Below are the code and all the weights of a small trained network. Each question names an input and a class and asks about switching units off, where a switched-off unit gives its printed mean instead of its output.

import numpy as np


def w(rows, s, z=0):
    codes = np.array(rows[::2]) - 128.0
    scale = np.full(codes.shape[1], s)
    scale[-1] = z or s
    return codes * scale


def norm(h):
    return h / np.sqrt((h * h).mean(-1, keepdims=True) + 1e-5)


def f(y):
    return np.maximum(y, 0)


def log_softmax(a):
    a = a - a.max(-1, keepdims=True)
    return a - np.log(np.exp(a).sum(-1, keepdims=True))


def net(x, mask):
    res = np.array(x, float).reshape(1, 2) / 4 @ E
    u = 0
    for l in range(4):
        y = f(norm(res) @ A[l][:, :-1].T + A[l][:, -1])
        res = res + np.where(mask[u : u + 3], y, B[l][:, -1]) @ B[l][:, :-1]
        u += 3
    return log_softmax(norm(res)[-1] @ U[:, :-1].T + U[:, -1])


A, B = {}, {}
E = w([
[143,155,165,155,179,46,34,134,80,138],'x0',
[94,50,112,3,139,215,171,44,84,253],'x1',
],0.0065)
A[0] = w([
[18,3,57,184,83,108,8,108,196,121,15],'L0N0',
[115,101,54,86,95,175,233,192,232,64,5],'L0N1',
[119,93,11,35,151,187,208,21,182,95,144],'L0N2',
],0.0036,0.0014)
B[0] = w([
[183,132,127,40,219,165,179,123,137,133,128],'L0N0',
[101,131,254,183,120,95,186,226,239,140,209],'L0N1',
[123,207,111,169,127,123,157,80,228,170,253],'L0N2',
],0.0074,0.0052)
A[1] = w([
[154,107,1,86,98,197,192,60,128,148,3],'L1N0',
[166,161,144,190,43,93,156,209,111,43,221],'L1N1',
[167,205,96,189,116,161,127,149,144,71,243],'L1N2',
],0.0059,0.0016)
B[1] = w([
[179,165,104,154,150,191,13,52,233,118,187],'L1N0',
[189,138,49,130,159,109,141,141,2,90,255],'L1N1',
[69,86,118,15,116,96,80,103,66,82,216],'L1N2',
],0.0089,0.0075)
A[2] = w([
[171,104,207,132,172,89,115,74,106,213,138],'L2N0',
[215,81,99,184,50,178,159,149,64,161,107],'L2N1',
[100,246,108,138,145,126,42,7,254,216,5],'L2N2',
],0.0049,0.0025)
B[2] = w([
[156,181,184,172,104,164,220,151,136,151,176],'L2N0',
[175,157,89,69,100,86,51,45,180,123,135],'L2N1',
[255,2,54,186,146,200,78,152,81,203,254],'L2N2',
],0.0074,0.0073)
A[3] = w([
[127,195,253,122,130,164,167,103,114,155,118],'L3N0',
[163,134,117,151,158,152,163,185,107,137,80],'L3N1',
[244,54,82,164,165,169,78,135,137,82,251],'L3N2',
],0.007,0.0021)
B[3] = w([
[103,149,150,128,30,88,99,82,97,71,156],'L3N0',
[193,102,145,81,97,134,91,70,154,170,155],'L3N1',
[30,59,65,195,255,224,95,175,133,176,244],'L3N2',
],0.0078,0.011)
U = w([
[50,111,145,46,140,148,56,58,157,66,98],'0',
[125,138,58,156,185,90,91,171,6,67,151],'1',
[172,176,228,137,25,102,49,26,64,148,131],'2',
[134,175,161,140,51,113,192,148,201,103,148],'3',
[108,198,171,65,152,142,94,99,134,132,6],'4',
[106,214,146,80,156,130,99,72,139,129,23],'5',
[166,48,80,163,189,210,89,98,156,196,140],'6',
],0.015,0.013)

Each question gives the input, the list of numbers given to net, and the class t.
The units are the neurons (one row each of A and B). Each row of codes is followed by its name. A weight is (code - 128) times the scale printed after its matrix; where a second scale follows, it is the last column's (A, B and U).
mask holds one flag per neuron, layer by layer. A switched-off neuron (its flag False) gives its mean, the last column of its row in B, instead of its output. The means were averaged over made-up inputs and are rounded, as every weight is.
A unit's drop is (log p(t) with every unit on - log p(t) with that unit switched off) / (log p(t) with every unit on - log p(t) with every unit switched off).
The circuit of an input: a set's keep is (log p(t) with only the set's units on - log p(t) with every unit switched off) / (log p(t) with every unit on - log p(t) with every unit switched off). Starting from all 12 units, units are removed one at a time, each time the one whose removal leaves the highest keep (on an exact tie, the one counted first), for as long as the keep stays at least 0.8.
units of the circuit, in order: the units of the circuit, biggest drop first
unit that matters most: the unit with the biggest drop
top k neurons: the k neurons with the biggest drops, biggest first
drop of u: that unit's drop, to one decimal
input [8,3], class 2: top neuron : L1N0
input [0,0], class 0: top 2 neurons : L0N2, L0N1
input [-8,-3], class 3: units of the circuit, in order : L2N2, L0N1
input [7,1], class 2: top 4 neurons : L1N0, L0N2, L2N2, L2N0
input [8,6], class 2: top 4 neurons : L1N0, L0N2, L2N2, L2N0
input [8,0], class 2: top 4 neurons : L1N0, L0N2, L2N2, L1N1
input [-8,-6], class 1: top 3 neurons : L1N1, L2N2, L0N2
input [6,4], class 2: top 2 neurons : L1N0, L0N2
input [-7,1], class 3: top 3 neurons : L0N1, L1N0, L3N2
input [-4,0], class 3: top 2 neurons : L0N1, L1N0
input [-8,-4], class 3: top 3 neurons : L0N1, L2N2, L3N2
input [-6,-4], class 1: top 2 neurons : L1N1, L2N2
input [-6,1], class 3: drop of L3N2 : 0.3
input [6,1], class 2: drop of L1N0 : 1.4
input [2,1], class 2: drop of L1N1 : 1.0
input [-2,-2], class 1: unit that matters most : L2N2
